Below is a small trained network, with its code and all its weights. Each question gives an input and a class and asks what happens when units are switched off, that is, made to give their printed mean instead of their output.

import numpy as np


def w(rows, s, z=0):
    codes = np.array(rows[::2]) - 128.0
    scale = np.full(codes.shape[1], s)
    scale[-1] = z or s
    return codes * scale


def f(y):
    return np.maximum(y, 0)


def log_softmax(a):
    a = a - a.max(-1, keepdims=True)
    return a - np.log(np.exp(a).sum(-1, keepdims=True))


def net(x, mask):
    res = np.array(x, float).reshape(1, 5) / 4 @ E
    y = f(res @ A[0][:, :-1].T + A[0][:, -1])
    res = res + np.where(mask, y, B[0][:, -1]) @ B[0][:, :-1]
    return log_softmax(res[-1] @ U[:, :-1].T + U[:, -1])


A, B = {}, {}
E = w([
[122,125,129,145],'x0',
[195,143,87,27],'x1',
[103,182,215,31],'x2',
[113,138,122,139],'x3',
[222,254,176,206],'x4',
],0.0074)
A[0] = w([
[144,56,78,169,114],'n1',
[106,113,153,65,198],'n2',
[162,194,150,144,5],'n3',
[45,41,124,76,86],'n4',
[106,72,132,116,3],'n5',
[185,139,10,98,187],'n6',
[175,232,144,131,102],'n7',
[132,167,164,15,162],'n8',
[99,70,111,85,3],'n9',
[91,105,95,83,5],'n10',
[59,174,148,132,68],'n11',
[51,131,169,104,183],'n12',
[207,194,196,167,165],'n13',
],0.013,0.0057)
B[0] = w([
[60,94,152,218,209],'n1',
[77,63,51,175,218],'n2',
[193,122,27,226,166],'n3',
[198,159,1,234,239],'n4',
[182,213,57,242,150],'n5',
[23,66,132,189,225],'n6',
[133,101,10,190,216],'n7',
[71,66,140,246,251],'n8',
[242,191,33,190,174],'n9',
[231,187,88,189,162],'n10',
[75,57,89,235,150],'n11',
[104,31,75,162,200],'n12',
[127,61,35,177,254],'n13',
],0.0082,0.0091)
U = w([
[211,189,44,131,72],'0',
[67,132,101,137,229],'1',
[92,133,87,123,254],'2',
[95,137,85,126,250],'3',
[63,124,114,158,69],'4',
[98,140,105,105,84],'5',
[240,246,163,7,2],'6',
[184,236,192,9,2],'7',
],0.011,0.0079)

Each question gives the input, the list of numbers given to net, and the class t.
The units are the neurons (one row each of A and B). Each row of codes is followed by its name. A weight is (code - 128) times the scale printed after its matrix; where a second scale follows, it is the last column's (A, B and U).
mask holds one flag per neuron, in row order. A switched-off neuron (its flag False) gives its mean, the last column of its row in B, instead of its output. The means were averaged over made-up inputs and are rounded, as every weight is.
A unit's drop is (log p(t) with every unit on - log p(t) with that unit switched off) / (log p(t) with every unit on - log p(t) with every unit switched off).
The circuit of an input: a set's keep is (log p(t) with only the set's units on - log p(t) with every unit switched off) / (log p(t) with every unit on - log p(t) with every unit switched off). Starting from the 12 units with the biggest drops (on a tie, the unit counted first), units are removed one at a time, each time the one whose removal leaves the highest keep (on an exact tie, the one counted first), for as long as the keep stays at least 0.8.
units of the circuit, in order: the units of the circuit, biggest drop first
top k neurons: the k neurons with the biggest drops, biggest first
drop when u is switched off: that unit's drop, to one decimal
input [4,7,8,-5,-5], class 4: units of the circuit, in order -> (n8)
input [-3,-7,5,-2,-7], class 0: units of the circuit, in order -> (n4; n9)
input [-5,-5,4,-4,-6], class 0: top 3 neurons -> (n4; n9; n6)
input [1,-5,-2,-3,-5], class 0: units of the circuit, in order -> (n4; n6)
input [6,-6,-6,7,7], class 0: top 2 neurons -> (n6; n8)
input [-4,8,-2,-4,0], class 1: units of the circuit, in order -> (n6; n4)
input [0,7,0,0,5], class 1: top 2 neurons -> (n6; n4)
input [8,-8,-6,6,8], class 0: top 3 neurons -> (n6; n8; n3)
input [-4,5,2,-3,-7], class 0: top 2 neurons -> (n4; n9)
input [-5,-1,7,-6,-8], class 0: top 3 neurons -> (n4; n9; n10)
input [0,8,-4,-6,2], class 1: drop when n4 is switched off -> 0.1
input [-5,5,2,7,-8], class 0: drop when n2 is switched off -> 0.0
input [5,6,6,2,-7], class 0: drop when n10 is switched off -> 0.4
